Here is a tiny trained network, its code and every weight. The questions are about switching its units off for an input and a target symbol, where a switched-off unit gives its printed mean instead of its output.

import numpy as np


def w(rows, s, z=0):
    codes = np.array(rows[::2]) - 128.0
    scale = np.full(codes.shape[1], s)
    scale[-1] = z or s
    return codes * scale


def f(y):
    return y / 2 * (1 + np.tanh(0.7978845608 * (y + 0.044715 * y**3)))


def softmax(a):
    e = np.exp(a - a.max(-1, keepdims=True))
    return e / e.sum(-1, keepdims=True)


def log_softmax(a):
    a = a - a.max(-1, keepdims=True)
    return a - np.log(np.exp(a).sum(-1, keepdims=True))


def net(x, mask):
    ids = ['Παβγζηλμσψω'.index(c) for c in x.split()]
    T = len(ids)
    res = E[ids] + P[:T]
    r = res
    for j in range(2):
        rows = slice(4 * j, 4 * j + 4)
        q, k, v = (r @ M[0][rows].T for M in (Q, K, V))
        z = softmax(np.where(np.tri(T) > 0, q @ k.T / 4**0.5, -1e9)) @ v
        o = O[0][rows]
        res = res + np.where(mask[j], z, o[:, -1]) @ o[:, :-1]
    y = f(res @ A[0][:, :-1].T + A[0][:, -1])
    res = res + np.where(mask[2:6], y, B[0][:, -1]) @ B[0][:, :-1]
    return log_softmax(res[-1] @ U[:, :-1].T + U[:, -1])


Q, K, V, O, A, B = {}, {}, {}, {}, {}, {}
E = w([
[131,127,88],'Π',
[155,35,146],'α',
[74,130,149],'β',
[113,160,59],'γ',
[116,105,97],'ζ',
[162,106,127],'η',
[94,113,130],'λ',
[108,99,159],'μ',
[154,87,164],'σ',
[253,124,141],'ψ',
[167,110,130],'ω',
],0.019)
P = w([
[112,75,91],'0',
[144,181,18],'1',
[193,69,28],'2',
[156,114,117],'3',
[187,205,84],'4',
[254,100,106],'5',
],0.0087)
Q[0] = w([
[91,139,145],'H0',
[150,74,38],'H0',
[168,17,157],'H0',
[42,35,125],'H0',
[128,58,190],'H1',
[204,80,55],'H1',
[77,254,140],'H1',
[141,130,98],'H1',
],0.0086)
K[0] = w([
[108,233,154],'H0',
[71,101,198],'H0',
[96,159,186],'H0',
[56,86,128],'H0',
[170,255,95],'H1',
[73,128,162],'H1',
[115,212,55],'H1',
[179,43,79],'H1',
],0.0087)
V[0] = w([
[141,144,43],'H0',
[40,72,200],'H0',
[169,97,102],'H0',
[63,167,47],'H0',
[25,141,168],'H1',
[159,32,255],'H1',
[216,175,204],'H1',
[45,25,129],'H1',
],0.01)
O[0] = w([
[44,98,254,241],'H0',
[190,213,106,3],'H0',
[46,118,121,229],'H0',
[168,92,234,145],'H0',
[219,140,107,5],'H1',
[128,207,59,91],'H1',
[29,201,103,20],'H1',
[181,194,121,203],'H1',
],0.008,0.004)
A[0] = w([
[11,141,103,252],'N0',
[253,22,94,200],'N1',
[34,99,176,95],'N2',
[163,34,213,99],'N3',
],0.0053,0.0041)
B[0] = w([
[255,60,99,212],'N0',
[86,204,211,254],'N1',
[188,209,34,180],'N2',
[12,215,42,212],'N3',
],0.0088,0.006)
U = w([
[45,95,173,178],'Π',
[128,191,83,71],'α',
[155,182,177,195],'β',
[8,217,85,2],'γ',
[109,147,176,61],'ζ',
[129,86,147,98],'η',
[151,170,191,167],'λ',
[138,186,104,140],'μ',
[41,155,117,233],'σ',
[111,96,65,83],'ψ',
[151,47,178,73],'ω',
],0.011,0.0048)

Each question gives the input, a string of symbols that net reads in full, and the target symbol t.
The units are the heads (4 rows each of Q, K, V and O) and the neurons (one row each of A and B). Each row of codes is followed by its name. A weight is (code - 128) times the scale printed after its matrix; where a second scale follows, it is the last column's (O, A, B and U).
mask holds one flag per unit, heads first, then neurons. A switched-off unit (its flag False) gives its mean, the last column of its rows in O or B, instead of its output. The means were averaged over made-up inputs and are rounded, as every weight is.
A unit's drop is (log p(t) with every unit on - log p(t) with that unit switched off) / (log p(t) with every unit on - log p(t) with every unit switched off).
The circuit of an input: a set's keep is (log p(t) with only the set's units on - log p(t) with every unit switched off) / (log p(t) with every unit on - log p(t) with every unit switched off). Starting from all 6 units, units are removed one at a time, each time the one whose removal leaves the highest keep (on an exact tie, the one counted first), for as long as the keep stays at least 0.8.
units of the circuit, in order: the units of the circuit, biggest drop first
top k neurons: the k neurons with the biggest drops, biggest first
heads that matter: for each layer, one digit per head in row order, 1 if its drop is at least 0.15 and else 0, layers parted by /
drop of u: that unit's drop, to one decimal
input α Π ψ ψ Π Π, target ψ: units of the circuit, in order : [H0; H1; N1; N0]
input β β λ, target β: units of the circuit, in order : [H0; H1]
input Π ζ ψ, target Π: units of the circuit, in order : [H0; H1]
input α Π Π, target α: units of the circuit, in order : [H1]
input Π Π ω, target Π: heads that matter : 00
input β ω Π, target β: heads that matter : 11
input β γ μ μ α, target β: units of the circuit, in order : [H0; N1]
input β ψ ω, target β: heads that matter : 11
input ψ Π Π, target ψ: top 2 neurons : [N0; N2]
input β Π Π, target λ: heads that matter : 11
input ψ ζ β ψ ψ ω, target ψ: units of the circuit, in order : [H1; H0; N0; N1]
input β β α, target λ: units of the circuit, in order : [H0; N1]
input β η Π, target β: units of the circuit, in order : [H0; H1; N1]
input β η ζ, target β: units of the circuit, in order : [H0; H1; N1]
input ψ Π η, target ψ: top neuron : [N0]
input ψ Π ζ, target ψ: top 3 neurons : [N0; N2; N1]
input Π β Π, target Π: heads that matter : 01
input γ γ Π, target γ: heads that matter : 11
input β β ω, target λ: top 2 neurons : [N1; N2]
input ψ ψ α α λ γ, target ψ: top 3 neurons : [N0; N1; N3]
input ψ Π Π ζ, target ψ: drop of H0 : 0.1
input ψ Π μ, target ψ: drop of N0 : 0.4
input β μ η, target β: drop of N1 : 0.3
input Π Π γ, target Π: drop of H0 : 0.1
